[ 13  -8  -1   2   5   9   0  11 -17   3 -28  -3  55  13  16  12   6  43
 -18  18   3  -7  18   8  33   4   7 -20 -41  21 -28   9   9   1   1   8
   6 -18  14  -3   9  -2 -18 -19 -10] : (62):[30]
[  9 -19   5  13  21   0 -31  25 -38  -8 -18  -7  60  11  67  24   5  51
 -26 -12   7  -1 -11  19   8   5   9 -24 -18   5 -39  22  17 -10  10   8
  20 -11   4 -14   7  -8  -1 -15 -10] : (62):[36]
[ 13   5  13 -10  38  -5 -29  -2 -30   6  17  22   3 -14 -29  17  -4   0
   7  16 -20   3 -35   7   6   4 -10  -5 -40   6 -44  19   5  -5 -17   2
  28 -20  17 -10  11   1 -69 -15  -3] : (63):[29]
[  4 -10  -3 -12   1 -12  11 -25   6   9  -2  16 -47 -32   0  -9   6  32
  12  40 -19  -1  -5 -29   1   1 -28 -22  33  -4  11   1  -7  -1  -7 -21
   5  -4  -9 -11   8  -1  -9  -4  -5] : (58):[35]
[  4  35   0  10   5   3 -17   0  10  -9  14   1  36   7 -85  -3 -13 -23
  18 -26   1  -2   3   9  -4  -4   0  45 -70  25   4 -30  10   3 -33  -8
 -24   6   9   7   5  12  -2   0 -18] : (56):[34]
[ 11  -3  -8   7   7  25 -10  11 -39   6 -22 -10  40   6  31  -3  -1  18
 -13 -21 -18   0   5  24  14   3  13  27   6   3  19  -3  12   4   7  -2
  18   5 -13  -5   9  -2  10   0  -2] : (62):[30]
[ 22 -44   4 -36  25 -15 -32 -21  -8  -7   0  31 -30 -17  10  17 -12  17
  18  51 -24   3 -28 -46  -7   3 -23 -28 -15  20 -57   7 -20 -18 -13  -8
   7  -2  18  -7  11   1 -50 -12 -14] : (63):[42]
[ 40 -21  -1 -18  30   4 -36 -14 -31  -1   0  31 -20 -11  14  20 -11  23
   2   6  -2  -9   1 -22 -13   3 -27 -25  -1  10 -45  -8 -18 -16  -2  -7
   5  -3  12  -3   2  -3 -44 -13   2] : (63):[29]
[ -1 -40   3  11  12  16 -26  27 -27  -4  -2  -7  47   7  16  18  -6  22
  -1 -28  10   3 -48  16  -2  -5   3   6 -38  10 -31   9   5 -14  -3  -8
   9 -16   6 -26  -8   0   2  -4 -15] : (62):[36]
[  9  -2  -1 -40   2  17 -14  -8  -2 -55  -4 -14  -3   4 -38  21 -10   8
  -8   3 -10  -6  18  -3 -20  -7  -8  16 -59  19  -7 -45  -1  22   4  -4
 -21  -9  -6   3  16  27  10   4  10] : (56):[34]
[  7 -10   4   6   9  21 -12  28 -21  -4 -19  -9  63 -17  14   6  -8  40
 -23 -13  15   7  -1  21  36  -4  15   4 -41  15 -20   1  24 -37  10   7
  10  -8   4  -5   2   1  -4   4  -6] : (62):[36]
[ 14  -3 -11  -6  -9 -15 -38 -39   4  -7   4  10 -36 -13  -1 -23 -16 -22
  18  18 -13  -4  -1 -44 -25   1 -27 -11  14  -8  11  -4 -13 -11 -10  -2
  19 -11   2 -10  13   1   0 -14  -4] : (58):[39]
[ -5   6   0  -5  -2   2  -6   2  19   2   3   4  16  16 -40  13 -22   6
   6   0  -7   2  11 -14  -6  41  -8   1 -49  22 -51 -17  -9   3   0 -11
 -30   4  12   2  13   4   1  -7   9] : (56):[34]
[ -1  -7   3  10  15   8 -32  19 -33  -9  -3  -1  41  -3  28  20  -1  22
 -11  -8  -2  13 -19  40   3  -1   1 -16 -27   1 -36  16   1 -10   8  -1
  22 -11   5  -6   0  -5  -3 -10  -6] : (62):[36]
[  9 -11   3 -11   2 -13  38 -27  15  15  -4  31 -17  -8 -13  21  26   6
  -2  68 -25   5 -20  -8  33   3 -16 -80  -5   7 -14   5   4  11   3  -4
  11 -27  14  12   4  -7 -41  -7 -13] : (58):[35]
[  2  -3 -10  11   1  22   3  30 -21  -2  -8 -10  65   6  38  -6  13  16
 -12   2   1   8  -8  21  29  -3  20  -2 -15   0  -6  20 -15   5   7  18
  19 -10   5  -2  -4  -4  -1   0  -1] : (62):[30]
[ 13  -7   7 -17  31   5 -33   1 -27  -5 -41 -18 -26  -5   9  30 -20  31
   8  16 -11  -9  -9 -33 -21   4 -18 -27  -9  16 -48  -7  -9 -18 -12  -1
 -24  -6  13 -13  15   5 -19 -13  -2] : (63):[29]
[ -5 -15   4  17  -8 -13 -37 -43 -32   2 -18  22   8 -20  33 -28   2  -9
   3  11 -30 -13   2 -24  19  -4 -15   1  19  -1  28  11  -7  54   2   2
  33 -18  -1   2   7   4  -9 -18   4] : (58):[35]
[  3  -4  -1 -21  10  21 -11  10   8   3  -8  -6 -15 -10 -10  29  -4  16
  -2  23 -12 -17   9   5   4 -14  -5  -8 -50  18 -27 -33   2   0   8   0
 -17  -1  -5  10 -10   6   5   1   3] : (56):[32]
[ -3 -17   3  -7   5 -19 -53 -42 -22  -5 -10   8 -34 -27   7  10  -4  -8
  23  38 -12  -5 -22 -33  31  -9 -36 -11 -14   1   1 -15 -13  -2  -8  -1
  34 -24  -5 -20  16  16  -3 -18  -3] : (58):[39]
[ -3   2 -10   1  -4 -25 -26 -37 -10  -4 -15  17   6 -11  20 -10   6  -4
  16  33 -14   5 -16 -19  31   1 -13 -17   1 -10  -3   8   2  -6  -2   6
  33 -31  11  -1   6   3 -23 -24 -14] : (58):[35]
